In the rows, zero is written as 128.
Here are made-up elements, facts about them, and rows of numbers that follow some of those facts. Name the element behind each unnamed row.

There are 2 kinds of fact about the elements: ζ, ε.
ζ j_579 <- j_101, j_157, j_539, j_851
ζ j_483 <- j_106, j_213, j_249, j_310, j_382, j_394, j_48, j_593, j_772, j_938
ζ j_202 <- j_107, j_996
ζ j_876 <- j_116, j_147, j_298, j_579, j_677, j_976
ζ j_197 <- j_118, j_125, j_497
ζ j_58 <- j_123, j_387, j_567, j_576, j_847
ζ j_902 <- j_144, j_332, j_452, j_888
ζ j_600 <- j_183, j_333, j_35, j_848
ζ j_564 <- j_192, j_38, j_790
ζ j_56 <- j_197, j_370, j_408, j_779, j_873
ζ j_908 <- j_239, j_364, j_414, j_458
ζ j_546 <- j_247, j_590, j_705, j_867, j_870
ζ j_567 <- j_258, j_481, j_540
ζ j_873 <- j_273, j_292, j_392, j_525, j_649
ζ j_414 <- j_296, j_474
ζ j_728 <- j_303, j_345, j_600, j_746, j_942
ζ j_705 <- j_311, j_403
ζ j_671 <- j_359, j_424, j_738, j_856
ζ j_462 <- j_361, j_508, j_703, j_950
ζ j_976 <- j_377, j_645, j_713, j_959
ζ j_996 <- j_423
ζ j_345 <- j_465, j_762
ζ j_213 <- j_479, j_533
ζ j_646 <- j_510, j_644, j_671, j_825, j_929
ζ j_870 <- j_515, j_865
ζ j_158 <- j_53, j_535, j_956
ζ j_929 <- j_530, j_782, j_974
ζ j_249 <- j_538, j_90
ζ j_942 <- j_558, j_849
ζ j_123 <- j_589
ζ j_746 <- j_591
ζ j_370 <- j_602, j_787, j_920
ζ j_310 <- j_647, j_650
ζ j_144 <- j_687
ζ j_106 <- j_69, j_972
ζ j_677 <- j_722, j_723
ζ j_382 <- j_732
{j_101, j_35, j_474, j_510, j_525, j_535, j_593, j_645, j_647, j_722, j_849, j_856, j_867} ε d
{j_107, j_118, j_183, j_192, j_247, j_258, j_292, j_361, j_387, j_403, j_408, j_423, j_424, j_452, j_458, j_465, j_53, j_530, j_533, j_539, j_644, j_687, j_713, j_865, j_90, j_920, j_938} ε a
{j_116, j_125, j_157, j_296, j_311, j_333, j_364, j_377, j_38, j_479, j_515, j_538, j_590, j_591, j_649, j_732, j_772, j_847, j_888, j_950, j_972} ε c
{j_147, j_273, j_303, j_332, j_359, j_394, j_540, j_69, j_703, j_779, j_787, j_790, j_851, j_959, j_974} ε e
{j_239, j_298, j_392, j_48, j_481, j_497, j_508, j_558, j_576, j_589, j_602, j_650, j_723, j_738, j_762, j_782, j_825, j_848, j_956} ε b

Known rows:
j_772: [110  70 129 164 136 109 171 140  90  73 115 129 145 109  75 119 154  75
  84 139 166 126 141 105  92 157  39 134 112 156 122 126 146  87 163 136
 137 120  92 126 134 104 106 112 135 132 151 107  99  84 129 129 155]
j_602: [115 164 136 144 119 129 233  89 128 148 181 119 135 101 117 163 146 172
 128  92 147 141 104  51 131 106  88 133 155 110 191 171 133 126 131 145
 161 138 127 123 137 104 144 130 100 156 112  87 161 149 126 149 128]
j_48: [160 162 105 135 125  84 242 106 114 144 132 145 162 100  70 155 135 152
  97 115 156 143 122  82 142 102  54 139 130 124 142 143 155 116 128 122
 131 129 109 145 114 149 115 121 118 154 145  96 104 120 155 167 138]
j_479: [111  70 129 164 135 109 170 139  91  72 116 129 146 109  75 120 153  77
  85 139 165 126 141 106  91 157  42 133 114 157 123 126 146  86 163 137
 136 118  93 125 134 103 107 113 135 131 152 106  99  84 129 129 155]
j_123: [114 189 143 148 169 133 106 133  67 115 122 183 128 176 138 152 124 130
  55  80 149 193  91 121 122 154 137 111 162 112 117 123 115 100 153 154
  90  74 215 107 152  96 163 142 177 156 104 106  87 135  97 170 124]
j_851: [116 141 145 135 180 137 106 141 138 158 124 144 134  78 140 142 158 117
  92  94 111 156 112  95  98 128 107  59 124 110 143 166 197 134 145  93
  94 170  60 154 100 111 146 210 124  80  99 121  96 152  90 118 176]
j_589: [108 182 131 150 176 110 226  90  99 116 133 140 130 150 107 152 125 181
  99  85 132 168  83  94 115  89 104 119 127 102 173 164 135  95 137 144
 121 107 145 132  96 137 146 147 107 174 114  90  99 135 145 196 133]
j_35: [143 193 127 126 104 131 180 118  62  67 148 146 143 150  91 133 105 141
 113 182 105 177 133 131 167 146 141  35 139  95 140 142 136 116 189 149
 156 162  61 103 117  67 141 149  91 152 142 158 126  91  48 132 176]
j_249: [177 165 111 129 106 100 126 153  86 151 121 191 169 116  92 155 137  91
  51 118 177 160 139 107 154 171  74 135 168 140  78  99 137 127 141 127
 101  99 172 121 175 110 124 110 190 134 140 114  94 117 107 134 130]
j_848: [150 201  85 133 130 123 221 100  80 126 152 137 169 150 142 165 103 170
 125 144 108 158 123  90 153  97  93 106 134  89 166 183 112 110 171 172
 167 158  76 141 100 118 127 142  88 158 149  84 107 133 145 143 168]
j_157: [100  89 122 194 161 147 127 136 120  52 118 132 126 111 142 132 148 105
 130  97 149 136 111 125  52 161  71  93 136 149 123 150 171  90 142 152
 100 149  55 138 135  82 147 144  88  99 119  90 117 107 131 116 177]
j_723: [146 182 101 163 150 119 200 102 140 127 138 146 144 106 132 167 130 180
 139  78 137 151  93 100 105 106  85 102 151 118 144 166 172 118 108 138
  99 157  79 155 113 128 154 153  76 127 114  81 121 141 155 156 157]
j_849: [140 191 134 130 104 128 179 115  69  69 147 146 139 147  88 133 110 141
 114 176 109 172 129 129 165 149 141  38 140 102 138 139 140 115 182 146
 150 160  68 102 117  70 144 151  92 150 139 159 129  92  46 136 171]
j_865: [ 87 157  98 155 128 121 114 161 102 121 158 106 114 185  88 152 106 157
 141  94  80  70 106  97 133 103 126 114 135 172  96 123 156  99 134  89
 162 170 107  86  94 110 104 172 147 135 124 144 131  99 116 117  65]
j_370: [123 168 149 141 100 155 116 133 101 154 182 157 136 116 152 165 149 118
  90  88 167 160 117  68 142 174 116 128 200 123 138 132 112 138 147 155
 141 110 195  94 202  55 161 119 167 135 101 101 162 151  73 112 117]
j_650: [159 163 107 135 125  83 242 106 115 144 132 146 163 100  68 155 136 151
  97 114 156 143 122  83 141 102  53 139 130 125 141 143 154 116 128 122
 130 129 108 144 114 149 115 120 118 156 146  97 105 119 154 167 138]
j_974: [100 124 169 117 156 108 145 101 149 180 135 140 100 131 128 130 169 101
  66 131  81  92 134  83 120 105 132  88  94 102 149 141 128 143 176 112
  94 184 100 125 123 110 102 186 158 106 113 122  84 157  62 164 197]
j_703: [ 93 136 155 119 167 124 127 132 109 166 142 133 128 109 115 128 159 111
  66 120  98 142 126  72 126 116 117  81 101 113 161 156 154 126 164 102
 132 148  91 134  96 112 120 203 150 116 112 132  91 142  78 137 162]
j_462: [137 184 113 146 122 131  98 140  85 139 148 179 138 153 142 153 133 122
  73  99 139 158 117 105 141 160 125 112 167 136 100 116 116 122 139 155
 104 111 166 110 173  87 141 139 164 136 117 103 110 134  98 140 139]

Rows to name:
No name comes twice in this set of rows, the named rows included.
[119 163 152 140  97 161 119 132 104 157 188 154 135 110 152 165 151 118
  90  86 168 161 118  60 142 174 115 130 203 120 146 135 113 140 147 155
 146 110 196  88 208  50 161 116 166 135  98 100 170 155  71 106 115] | j_873
[ 93 129 143 131 131 153 163 149 121 123 153 100 117 144 109 168 110 143
 147  92 114  97 104  91 114 111 106 117 171 105 141 147 168 114 177  84
 173 176 142  65 133  82 127 120 152 128 106 131 165 128  90  93  70] | j_408
[126 162 101 121 142 144 152 156  80 104 125 117 146 189 129 171  74 141
 144 138  80 109 122 125 132 106 111  98 152  87 115 155 145 100 210 107
 175 192 102  83 100  96 113 135 145 130 139 130 116 113 104  89 105] | j_465
[109 129 128 131 138 120 166 127 142 122 120 122  93 190 111 162 106 135
 134 111  79  54 113 129 107  90 125 111 141 106 101 122 147 116 180  92
 115 205 130  70 135 104  98 120 157 123 119 125 120 127  93 139 116] | j_644
[113 139 147 133 178 135 108 140 135 160 127 141 134  85 137 141 158 116
  89  98 111 153 114  91 101 127 109  63 121 110 145 165 189 132 150  93
 100 167  65 153 100 110 143 211 128  86 101 123  95 151  87 120 174] | j_147
[132 162 122 145 125  93 240  61 157 148 145 144 105 154 123 155 142 163
 115 115 105  85 113  93 122  79 112 125 122 110 145 142 108 130 136 156
  91 176 113 124 143 127 109 125 105 147 125  78 110 149 127 202 184] | j_738
[128 164  94 117 141 148 154 158  74 103 125 116 149 191 133 171  69 139
 144 144  75 113 125 128 135 105 111  94 150  82 119 159 143 100 216 110
 181 195  94  83  98  94 109 132 143 132 143 129 114 113 107  85 108] | j_183
[110 161 139 143 117 134 237  90 129 150 188 116 135  95 118 163 148 173
 129  89 149 143 104  44 131 105  87 133 158 107 197 174 134 128 131 145
 167 138 129 118 141 100 146 126  98 156 110  84 168 151 125 144 125] | j_392
[ 60  89 153 179 185 137 156 123  74  44 116 123 113 159 112 118 143 107
  87 108 142 151 105 116  66 145  92 112 108 135 154 147 128  66 173 157
 128  98 125 112 117  92 136 137 124 149 121  99  95  99 120 158 151] | j_847
[109 127 131 131 137 118 168 124 149 124 119 123  91 193 112 162 108 134
 133 113  76  44 114 130 106  89 128 112 139 105 100 119 142 118 181  94
 108 210 131  68 138 104  94 118 158 121 120 125 119 128  89 142 121] | j_530
[107 189 147 147 183 135 110 133  60 108 115 184 124 183 137 147 120 135
  48  74 148 203  84 125 116 150 140 108 159 105 122 124 116  93 157 152
  87  62 226 104 148  99 165 142 179 164  99 105  80 136  98 177 121] | j_567
[ 82 125 185 115 148 144 140 127 122 181 170 115 127  79 123 138 174 109
  79 110 121 144 125  42 127 128 111  93 127 102 193 170 151 138 171 102
 162 148 114 120 122  87 136 188 151 115  99 129 135 156  58 113 145] | j_787
[ 91 154 101 152 131 124 120 160 103 120 153 107 114 183  90 154 105 155
 140  95  82  74 107 100 130 102 124 112 138 162  98 125 159  99 140  87
 160 171 110  84  96 109 105 165 148 133 123 142 129 102 114 118  70] | j_247
[ 79 120 187 112 145 149 144 127 124 182 176 112 126  73 123 138 174 110
  80 108 122 146 125  36 127 129 109  95 129 100 199 172 152 141 172 101
 167 148 114 117 125  82 137 184 152 114  96 128 141 159  56 109 142] | j_273

The same elements again, as new rows of numbers:
Named rows:
j_647: [121 149 118 162 144 174 154 147 152 100 163  90  99 153 201 126  62 198
 168 158 166 143 134 174 147 110]
j_333: [ 98 144  71 160 139 170 168 160 176 166 205  82 125 148 112 114  78 158
 174 178 152 154 131 157 125 116]
j_920: [ 94 105 120 123 154 143 166 136 189 151 161  93 125 122 160 138 103 190
 128 138 154 159 131 128 145  93]
j_865: [ 76 137 110 144 146 127 167 133 167 144 125  83 124 146 158 112 109 183
 145 162 192 167 161 127 145  98]
j_530: [ 98 129 101 139 137 115 178 145 146 148 147  96 106 113 171 122  87 175
 119 152 132 187 160 140 140 105]
j_942: [ 93 144 121 145 127 162 162 145 127 142 173  71 130 101 149 107 106 164
 169 191 144 115 121 162 105 111]
j_53: [ 87 123 110 146 142 130 167 135 185 147 146  89 113 120 165 112  93 185
 150 151 147 167 148 136 142 101]
j_649: [118 130 114 142 150 162 165 162 187 163 210 113 135 154 118 135  91 166
 143 149 174 149 115 144 133  87]
j_106: [104 157 153 155 123 147 161 144 145 143 170  80 113 111 177 118  97 180
 157 184 162 111 117 176 115  94]
j_779: [103 146 126 105 171 156 151 152 162 128 196  94 125 145 170 102 114 176
 159 174 121 159 126 147 141  68]
j_540: [101 165 125 124 175 147 141 135 160 150 189 100 133 123 200  76  86 164
 203 182 131 183 127 149 143  82]
j_787: [104 141 130  98 175 159 150 153 163 130 200  95 129 144 168 110 117 177
 152 169 123 157 121 144 142  66]
j_38: [109 150 104 168 137 148 165 160 183 157 194 110 123 152 124 108  80 162
 167 164 166 157 131 152 129  96]
j_408: [ 93 111 117 130 151 140 166 135 187 150 156  91 121 121 161 129 100 189
 135 142 151 161 137 131 144  95]
j_311: [ 98 163 102 165 140 144 165 159 165 155 173 104 134 176 116 108  98 159
 161 175 210 158 144 143 132  93]
j_929: [110 152 137 143 122 135 169 154 101 138 167  96 121  98 163 111 104 157
 139 179 143 134 131 161 106 100]
j_101: [134 142 114 155 153 172 147 153 136 114 136  98  99 153 160 107  90 177
 197 141 128 132 141 135 145 120]
j_247: [ 80 132 110 145 144 128 166 134 173 145 132  85 120 137 160 112 103 184
 146 159 176 168 156 131 144  99]
j_851: [113 165 126 121 168 144 145 155 159 147 165  88 100 152 155  85 121 171
 195 173  87 148 139 136 146  81]

Which element is each row?
No name comes twice in this set of rows, the named rows included.
[117 133 113 143 149 161 165 161 187 162 209 113 134 153 118 134  91 166
 145 150 174 149 116 144 132  89] | j_125
[ 90 127 114 148 150 131 160 125 185 161 147  93 122 108 179 108  81 180
 166 151 156 178 142 135 145 106] | j_387
[108 163 124 121 166 145 147 154 159 140 172  89 106 149 162  84 116 172
 188 176  96 152 137 142 143  79] | j_147
[ 95 155 143 149 128 145 160 144 122 137 155  87 133 117 155 103 117 165
 160 185 177 118 128 153 110  95] | j_546
[ 89 155  99 117 164 160 152 151 154 130 193  74 118 140 164  87 105 172
 179 192 106 161 136 155 135  87] | j_303
[ 96 145 127 147 127 158 161 145 128 141 171  76 129 102 152 105 107 165
 167 187 148 116 120 160 106 106] | j_728
[110 150 147 150 129 146 157 146 131 149 154  88 118 108 149 103 115 164
 174 174 141 109 122 150 112 100] | j_876
[100 171 130 129 158 146 154 149 176 133 192  78 100 152 196 102  94 191
 165 189 126 158 134 175 147  72] | j_69
[129 143  97 148 142 158 166 162  93  95 159 109 109 135 183 117  70 168
 144 151 141 171 152 154 136 116] | j_856
[105 144 102 178 133 149 164 168 192 146 193 113 122 148 120  96  75 164
 169 157 158 156 130 153 125  82] | j_364
[125 140 101 151 144 165 161 157 109  95 158 106 111 139 181 114  72 173
 157 151 147 163 147 153 137 114] | j_510
[117 136 107 156 148 174 153 150 134  94 157 102 117 143 177 107  75 180
 178 151 158 149 138 150 138 112] | j_535
[ 99 167 127 126 160 146 152 151 171 131 190  82 105 150 190  98  97 187
 167 188 123 160 133 169 146  72] | j_394
[126 117 117 130 161 188 152 151 138  99 173 106 129 146 172 135  86 184
 153 136 165 140 121 141 143 103] | j_525
[104 139 130  95 176 160 150 153 163 130 202  95 130 144 168 112 118 178
 149 167 123 156 120 143 143  65] | j_273

